Below is a small trained network, with its code and all its weights. Each question gives an input and a target symbol and asks what happens when units are switched off, that is, made to give their printed mean instead of their output.

import numpy as np


def w(rows, s, z=0):
    codes = np.array(rows[::2]) - 128.0
    scale = np.full(codes.shape[1], s)
    scale[-1] = z or s
    return codes * scale


def f(y):
    return y / 2 * (1 + np.tanh(0.7978845608 * (y + 0.044715 * y**3)))


def softmax(a):
    e = np.exp(a - a.max(-1, keepdims=True))
    return e / e.sum(-1, keepdims=True)


def log_softmax(a):
    a = a - a.max(-1, keepdims=True)
    return a - np.log(np.exp(a).sum(-1, keepdims=True))


def net(x, mask):
    ids = ['Ξαγδεζηλμστφψω'.index(c) for c in x.split()]
    T = len(ids)
    res = E[ids] + P[:T]
    q, k, v = (res @ M[0].T for M in (Q, K, V))
    z = softmax(np.where(np.tri(T) > 0, q @ k.T / 3**0.5, -1e9)) @ v
    res = res + np.where(mask[0], z, O[0][:, -1]) @ O[0][:, :-1]
    y = f(res @ A[0][:, :-1].T + A[0][:, -1])
    res = res + np.where(mask[1:9], y, B[0][:, -1]) @ B[0][:, :-1]
    return log_softmax(res[-1] @ U[:, :-1].T + U[:, -1])


Q, K, V, O, A, B = {}, {}, {}, {}, {}, {}
E = w([
[29,43,96],'Ξ',
[104,78,184],'α',
[132,118,157],'γ',
[91,118,116],'δ',
[104,130,144],'ε',
[93,51,202],'ζ',
[127,163,86],'η',
[74,66,187],'λ',
[115,99,177],'μ',
[181,143,96],'σ',
[237,143,171],'τ',
[32,214,4],'φ',
[44,35,90],'ψ',
[153,25,71],'ω',
],0.011)
P = w([
[78,91,254],'0',
[141,109,124],'1',
[136,100,141],'2',
[147,121,133],'3',
[120,99,164],'4',
[120,102,170],'5',
[113,93,187],'6',
[116,97,182],'7',
],0.0074)
Q[0] = w([
[70,108,96],'H1',
[36,58,254],'H1',
[180,203,93],'H1',
],0.0059)
K[0] = w([
[185,145,182],'H1',
[70,255,234],'H1',
[138,107,48],'H1',
],0.0051)
V[0] = w([
[199,113,212],'H1',
[88,250,180],'H1',
[20,129,201],'H1',
],0.02)
O[0] = w([
[251,112,136,172],'H1',
[116,246,121,56],'H1',
[128,137,12,254],'H1',
],0.02,0.0093)
A[0] = w([
[131,170,232,111],'N1',
[104,71,172,70],'N2',
[171,103,80,37],'N3',
[182,225,154,253],'N4',
[1,162,140,235],'N5',
[73,60,54,83],'N6',
[35,115,72,216],'N7',
[229,119,122,96],'N8',
],0.0069,0.0052)
B[0] = w([
[84,134,49,126],'N1',
[163,199,74,143],'N2',
[61,212,165,196],'N3',
[157,45,54,141],'N4',
[177,54,123,152],'N5',
[120,222,227,252],'N6',
[197,140,146,214],'N7',
[3,110,122,199],'N8',
],0.013)
U = w([
[113,163,195,2],'Ξ',
[27,131,109,27],'α',
[87,98,58,94],'γ',
[195,123,113,208],'δ',
[137,120,54,124],'ε',
[29,146,118,62],'ζ',
[180,72,72,106],'η',
[95,158,108,113],'λ',
[64,118,81,106],'μ',
[106,22,94,185],'σ',
[81,21,54,109],'τ',
[248,83,97,101],'φ',
[108,145,185,164],'ψ',
[59,75,254,176],'ω',
],0.0084,0.0082)

Each question gives the input, a string of symbols that net reads in full, and the target symbol t.
The units are the heads (3 rows each of Q, K, V and O) and the neurons (one row each of A and B). Each row of codes is followed by its name. A weight is (code - 128) times the scale printed after its matrix; where a second scale follows, it is the last column's (O, A, B and U).
mask holds one flag per unit, heads first, then neurons. A switched-off unit (its flag False) gives its mean, the last column of its rows in O or B, instead of its output. The means were averaged over made-up inputs and are rounded, as every weight is.
A unit's drop is (log p(t) with every unit on - log p(t) with that unit switched off) / (log p(t) with every unit on - log p(t) with every unit switched off).
The circuit of an input: a set's keep is (log p(t) with only the set's units on - log p(t) with every unit switched off) / (log p(t) with every unit on - log p(t) with every unit switched off). Starting from all 9 units, units are removed one at a time, each time the one whose removal leaves the highest keep (on an exact tie, the one counted first), for as long as the keep stays at least 0.8.
circuit, biggest first: the units of the circuit, biggest drop first
unit that matters most: the unit with the biggest drop
top k neurons: the k neurons with the biggest drops, biggest first
drop of u: that unit's drop, to one decimal
input ω γ τ, target σ: circuit, biggest first => (N6 N8 H1)
input ω φ ω ω γ ω, target ω: circuit, biggest first => (H1)
input φ δ τ φ, target φ: top 3 neurons => (N5 N8 N7)
input α τ η, target τ: top 2 neurons => (N6 N8)
input δ φ ε, target φ: top 2 neurons => (N5 N7)
input ω μ τ γ σ α, target σ: circuit, biggest first => (N6 H1 N8)
input ω λ ω α ψ, target ω: circuit, biggest first => (N6 H1)
input ψ ε ψ, target ψ: top 3 neurons => (N6 N7 N8)
input σ ζ τ, target σ: circuit, biggest first => (N8 N6 H1)
input φ δ δ γ, target φ: top 4 neurons => (N5 N8 N3 N7)
input η ε τ, target τ: circuit, biggest first => (N6 N8 N7)
input σ ω ζ τ ζ, target σ: circuit, biggest first => (N6 H1 N8)
input ω ω τ δ α, target σ: top 2 neurons => (N6 N3)
input σ ψ τ ω τ, target ω: top 4 neurons => (N8 N4 N5 N7)
input ψ ψ φ ζ φ ε δ, target δ: unit that matters most => N7
input τ δ μ, target τ: circuit, biggest first => (N6 H1 N8 N4)
input δ φ δ λ, target δ: circuit, biggest first => (H1 N8 N7 N5)
input φ η ε λ ε ε, target φ: top 3 neurons => (N8 N5 N3)
input τ ω γ ω τ ψ ε, target σ: top 4 neurons => (N6 N8 N3 N7)
input ω ω ζ, target ω: top neuron => (N6)
input δ φ Ξ, target δ: top 2 neurons => (N7 N5)
input σ τ δ, target σ: top 2 neurons => (N6 N3)
input δ ζ ε τ, target τ: top 4 neurons => (N6 N8 N4 N7)
input τ ω μ, target σ: top 3 neurons => (N6 N8 N4)
input τ σ ε, target σ: top 3 neurons => (N6 N8 N4)
input μ ω ψ φ, target ω: drop of N6 => 0.5
input η σ τ ω, target σ: drop of N6 => 2.8
input δ τ ε Ξ γ φ, target δ: drop of N7 => 0.2
input λ λ ω ω ω ω, target ω: drop of N6 => 0.4
